Moves between states:
!: MM->PC, QM->FL, DP->CJ, CJ->ZQ, SN->TD, JD->DP, SF->QF, JM->HL, PZ->QL, BM->QT, LT->SR, CF->SZ, QP->QM, MN->ZN, BB->JD, BT->ZR, SJ->NJ, QL->FB, PJ->ZG, ZP->ML, NJ->PF, QT->BT, ZQ->QC, QS->SD, GH->BH, PF->FZ, TD->QP, GT->HT, QN->FG, QR->QN, FZ->SN, SR->RN, SD->MN, QF->QR, DN->BM, RG->HP, SZ->DN, ZR->RG, ZG->RZ, FB->LT, PC->GH, QC->GT, FL->JM, HT->PQ, ML->SJ, RZ->MM, CH->ZP, RN->CF, PQ->PJ, FG->BB, HP->SF, BH->GJ, ZN->PZ, GJ->CH, HL->QS
+: MM->ZP, QM->MN, DP->PQ, CJ->PJ, SN->HL, JD->HT, SF->JD, JM->PZ, PZ->CF, BM->SF, LT->BM, CF->ZR, QP->SD, MN->SR, BB->GT, BT->QR, SJ->QP, QL->SZ, PJ->BH, ZP->SN, NJ->QM, QT->QF, ZQ->ZG, QS->FB, GH->SJ, PF->FL, TD->QS, GT->MM, QN->ZQ, QR->CJ, FZ->JM, SR->QT, SD->LT, QF->DP, DN->HP, RG->FG, SZ->RG, ZR->QN, ZG->GJ, FB->DN, PC->ML, QC->RZ, FL->ZN, HT->PC, ML->TD, RZ->CH, CH->FZ, RN->BT, PQ->GH, FG->QC, HP->BB, BH->NJ, ZN->RN, GJ->PF, HL->QL
~: MM->RZ, QM->QP, DP->JD, CJ->DP, SN->FZ, JD->BB, SF->HP, JM->FL, PZ->ZN, BM->DN, LT->FB, CF->RN, QP->TD, MN->SD, BB->FG, BT->QT, SJ->ML, QL->PZ, PJ->PQ, ZP->CH, NJ->SJ, QT->BM, ZQ->CJ, QS->HL, GH->PC, PF->NJ, TD->SN, GT->QC, QN->QR, QR->QF, FZ->PF, SR->LT, SD->QS, QF->SF, DN->SZ, RG->ZR, SZ->CF, ZR->BT, ZG->PJ, FB->QL, PC->MM, QC->ZQ, FL->QM, HT->GT, ML->ZP, RZ->ZG, CH->GJ, RN->SR, PQ->HT, FG->QN, HP->RG, BH->GH, ZN->MN, GJ->BH, HL->JM
&: MM->GT, QM->NJ, DP->QF, CJ->QR, SN->ZP, JD->SF, SF->BM, JM->FZ, PZ->JM, BM->LT, LT->SD, CF->PZ, QP->SJ, MN->QM, BB->HP, BT->RN, SJ->GH, QL->HL, PJ->CJ, ZP->MM, NJ->BH, QT->SR, ZQ->QN, QS->TD, GH->PQ, PF->GJ, TD->ML, GT->BB, QN->ZR, QR->BT, FZ->CH, SR->MN, SD->QP, QF->QT, DN->FB, RG->SZ, SZ->QL, ZR->CF, ZG->ZQ, FB->QS, PC->HT, QC->FG, FL->PF, HT->JD, ML->PC, RZ->QC, CH->RZ, RN->ZN, PQ->DP, FG->RG, HP->DN, BH->PJ, ZN->FL, GJ->ZG, HL->SN

The rows follow the links: the fewer symbols apart two states are, the more alike their rows tend to be.

State, then a row for it; each showing differs a little:
HP: 127,91,-63,128,-48,-131,59,68,49,-72,224,-56,-122,-73,-147,74,-138,-88,-111,56,85,138,-127,-113,141,-86,-51,54,101,106,-66,104,181,-80,59,-75,-107,-72,-7,-50,110,16
PQ: -126,111,-63,-122,-51,120,-58,75,-51,-84,245,54,118,-89,-45,83,-156,83,104,65,97,-93,-138,103,-55,-64,49,52,120,-107,25,129,31,-158,-66,-85,98,-79,-8,56,-112,-148
RZ: -166,75,-45,-165,-33,163,-76,48,-71,-53,162,81,152,-56,11,49,-103,119,132,46,66,-153,-90,142,-109,-26,72,41,79,-137,47,82,-36,-120,-91,-47,136,-54,-5,65,-152,-149
CJ: -27,143,-77,-37,-63,21,-12,104,-14,-101,314,12,26,-99,-117,111,-191,17,29,77,123,-7,-176,22,26,-82,20,66,145,-20,-22,165,114,-166,-17,-101,25,-104,-16,9,-30,-98
DN: 191,12,-7,179,-5,-190,91,1,71,-3,19,-81,-178,-3,-91,5,-10,-128,-159,4,4,180,-6,-154,159,-39,-85,2,10,161,-75,10,140,28,92,-11,-156,-5,0,-73,168,106
FZ: -107,-112,67,-106,56,113,-46,-86,-44,86,-254,40,99,85,143,-88,163,71,88,-69,-98,-117,134,91,-133,93,48,-70,-114,-84,63,-132,-183,108,-50,85,85,85,9,42,-96,14
ZQ: -50,135,-79,-47,-65,44,-28,104,-20,-107,308,20,49,-101,-105,107,-190,31,40,73,125,-35,-175,46,11,-91,22,80,141,-40,-2,155,100,-175,-23,-96,41,-111,-12,28,-47,-118
SZ: 198,-8,10,188,7,-191,89,-10,74,11,-18,-85,-178,12,-75,-11,12,-128,-156,-4,-5,174,18,-165,144,-23,-80,-3,-14,165,-71,-10,124,51,92,16,-156,12,-1,-84,179,120
QT: 178,40,-29,174,-27,-185,85,33,73,-30,93,-72,-173,-33,-112,35,-62,-120,-148,26,41,171,-52,-155,154,-50,-75,19,45,148,-71,47,166,-14,84,-31,-138,-43,-1,-73,146,84
GH: -192,23,-14,-186,4,184,-93,7,-74,-10,49,78,175,-14,70,14,-27,136,161,3,23,-174,-31,170,-139,15,82,10,26,-164,70,29,-105,-68,-95,-14,148,-14,-2,76,-165,-130
JD: 5,138,-86,12,-61,-16,2,106,6,-102,305,-2,-8,-98,-134,98,-194,-1,-6,72,131,26,-177,3,54,-103,-1,60,147,7,-30,158,144,-154,-4,-110,-5,-106,-5,-4,4,-81
QC: -76,131,-75,-70,-65,58,-34,96,-20,-93,298,31,72,-96,-88,99,-186,41,61,74,124,-44,-169,66,-1,-80,25,64,140,-53,6,160,80,-165,-30,-94,55,-105,-9,32,-60,-133
QN: 57,123,-76,56,-69,-70,29,100,18,-91,291,-33,-53,-97,-142,94,-182,-39,-53,73,111,85,-167,-47,106,-100,-33,70,127,55,-45,148,171,-134,29,-94,-55,-108,-13,-25,56,-46
MN: 88,-125,70,77,58,-71,36,-108,26,102,-294,-33,-68,102,85,-96,182,-49,-65,-73,-117,54,158,-64,16,80,-32,-67,-145,66,-3,-150,-74,167,34,103,-65,101,10,-32,74,137

Each walk starts at a row. The symbols on each line, taken left to right, move it on to the next state.
Answer with the state's row; about right is enough.
---
-186,38,-20,-183,-19,181,-97,26,-77,-28,90,79,170,-25,49,30,-61,126,153,19,29,-168,-53,163,-140,5,80,14,34,-154,65,45,-89,-85,-86,-28,146,-29,-2,74,-164,-137
& ! ! & + ! -> -152,87,-48,-151,-34,160,-77,56,-53,-68,196,71,150,-61,-10,60,-129,103,123,56,80,-134,-112,132,-79,-37,64,45,98,-130,40,102,-27,-134,-78,-71,122,-69,-21,62,-140,-155
& ! + + ! ~ -> -184,-31,19,-177,22,182,-82,-24,-73,28,-76,75,172,28,109,-31,47,128,152,-20,-29,-178,43,151,-155,55,83,-14,-41,-144,82,-42,-152,1,-93,30,144,22,-2,68,-155,-92
---
-89,-117,65,-82,63,96,-45,-91,-30,88,-264,41,84,93,156,-89,166,59,73,-65,-106,-104,157,80,-117,97,41,-59,-131,-76,57,-143,-177,120,-41,89,74,91,9,35,-77,15
+ ~ + & -> 1,-130,80,0,69,2,3,-97,-2,100,-315,1,-6,101,135,-103,197,-5,2,-75,-129,-23,181,-4,-57,100,4,-72,-144,2,34,-162,-136,158,3,107,-3,105,18,-3,-2,90
+ ! ~ ! -> 135,-104,63,137,47,-127,63,-78,55,69,-239,-63,-122,82,36,-81,153,-90,-120,-56,-99,118,132,-117,62,58,-50,-57,-109,114,-29,-124,-7,154,60,79,-107,83,8,-51,115,147
---
-147,104,-54,-139,-45,137,-63,71,-51,-70,223,55,132,-77,-27,81,-150,98,116,59,97,-117,-125,125,-77,-54,57,58,107,-114,32,119,9,-151,-72,-73,111,-81,-9,56,-125,-140
! & + ~ + -> -186,-1,-3,-182,7,192,-92,8,-72,-1,2,85,181,-4,71,3,-4,134,157,7,9,-177,2,169,-150,28,78,0,6,-157,66,-4,-123,-34,-88,-2,151,5,-5,72,-169,-118
~ & ! & & -> 73,118,-76,75,-58,-80,37,88,31,-90,279,-36,-73,-88,-144,92,-176,-53,-67,66,112,96,-150,-68,111,-96,-31,63,129,65,-56,140,169,-127,47,-83,-63,-95,-7,-39,74,-28
---
-14,140,-83,-16,-68,4,-1,103,-6,-103,309,6,13,-103,-124,113,-193,12,5,83,126,14,-176,13,50,-98,3,71,150,-11,-25,166,124,-168,1,-105,7,-109,-15,3,-3,-99
& ! ! & + ! -> 42,131,-75,42,-66,-53,17,103,12,-99,297,-24,-41,-97,-139,101,-189,-32,-40,81,122,70,-164,-36,89,-90,-20,67,145,35,-43,152,162,-143,18,-92,-37,-103,-7,-14,35,-55
+ & & ! & ! -> 191,24,-9,179,-13,-194,93,14,77,-20,54,-81,-178,-20,-108,20,-39,-121,-156,14,18,179,-32,-168,164,-38,-80,11,22,162,-69,32,150,14,80,-24,-149,-19,-3,-73,161,96
---
-120,-105,58,-111,51,124,-60,-78,-49,76,-231,51,111,76,157,-73,138,85,96,-62,-95,-137,132,102,-138,91,56,-58,-105,-96,63,-124,-178,93,-53,75,95,76,9,44,-99,-14
& & ~ ! + -> -189,-15,10,-185,19,185,-86,-10,-75,12,-35,77,182,10,98,-20,20,123,159,-6,-14,-178,20,165,-158,39,85,-18,-25,-150,77,-20,-141,-23,-87,10,151,9,2,69,-168,-104
& & & & & -> 198,-26,21,186,7,-188,95,-15,77,21,-59,-88,-180,28,-60,-22,32,-117,-159,-25,-30,176,33,-166,142,-9,-78,-15,-27,158,-65,-35,96,79,88,26,-157,23,3,-76,165,134
---
-181,50,-31,-173,-24,178,-88,42,-72,-46,127,74,167,-37,25,46,-76,127,142,29,54,-164,-70,156,-121,-10,81,27,57,-151,50,68,-68,-103,-85,-37,146,-38,-6,69,-158,-141
! + ! -> -149,-71,44,-143,47,151,-68,-59,-57,58,-176,60,136,65,140,-67,111,104,122,-43,-76,-155,98,127,-158,83,65,-46,-79,-121,78,-93,-179,61,-73,59,119,60,2,53,-128,-41
~ ~ ! -> -161,-64,38,-162,39,166,-79,-42,-59,42,-144,69,148,46,134,-51,89,113,134,-35,-50,-166,79,147,-156,69,67,-35,-70,-132,79,-82,-175,42,-74,45,134,51,8,68,-143,-54
---
-17,-138,78,-12,60,21,-14,-100,-7,103,-314,7,23,105,139,-109,195,13,16,-82,-125,-46,174,11,-62,102,11,-67,-152,-17,30,-160,-149,165,-10,99,13,107,17,8,-16,79
! ~ ! ! -> 25,-135,88,15,73,-16,14,-104,12,113,-314,-3,-20,105,119,-110,205,-10,-11,-82,-127,-9,180,-11,-41,90,-8,-68,-145,10,14,-170,-116,170,15,99,-18,113,13,-7,16,100
+ ~ ~ + -> 183,-43,30,175,18,-184,88,-30,66,40,-107,-83,-169,34,-38,-37,64,-125,-162,-28,-45,167,59,-160,126,3,-76,-22,-57,149,-64,-50,76,88,87,32,-150,33,2,-71,153,148
---
-52,-127,76,-46,62,56,-27,-90,-22,97,-298,21,52,95,146,-105,182,37,45,-83,-120,-69,170,50,-97,101,20,-63,-138,-41,43,-154,-163,138,-20,88,38,103,9,24,-47,51
& + & ! + -> -37,-134,80,-42,60,47,-15,-94,-19,100,-300,15,38,105,144,-104,190,28,28,-78,-125,-49,170,29,-76,96,14,-70,-148,-34,45,-157,-162,144,-12,102,27,106,11,14,-35,60
~ + ! + -> 176,-66,40,169,29,-172,84,-47,74,50,-149,-79,-158,43,-20,-52,93,-121,-147,-29,-62,152,81,-153,110,25,-82,-32,-66,144,-55,-77,60,114,85,47,-133,49,3,-60,160,143
---
-179,-44,33,-172,28,179,-81,-35,-66,34,-114,70,158,29,115,-40,68,117,143,-26,-47,-163,57,133,-161,59,71,-25,-56,-144,78,-57,-161,21,-89,41,132,35,11,70,-144,-76
+ ! ~ ! -> -78,-129,77,-74,59,70,-32,-98,-29,97,-284,28,61,96,153,-98,168,42,60,-70,-113,-81,157,63,-107,97,31,-68,-134,-53,51,-147,-177,134,-33,93,54,101,10,28,-65,32
+ ! + ~ ! -> 168,-83,47,156,27,-162,72,-54,68,56,-180,-68,-152,57,0,-63,106,-113,-134,-43,-76,145,98,-140,103,36,-75,-40,-87,138,-43,-93,36,130,79,60,-127,55,9,-57,140,159
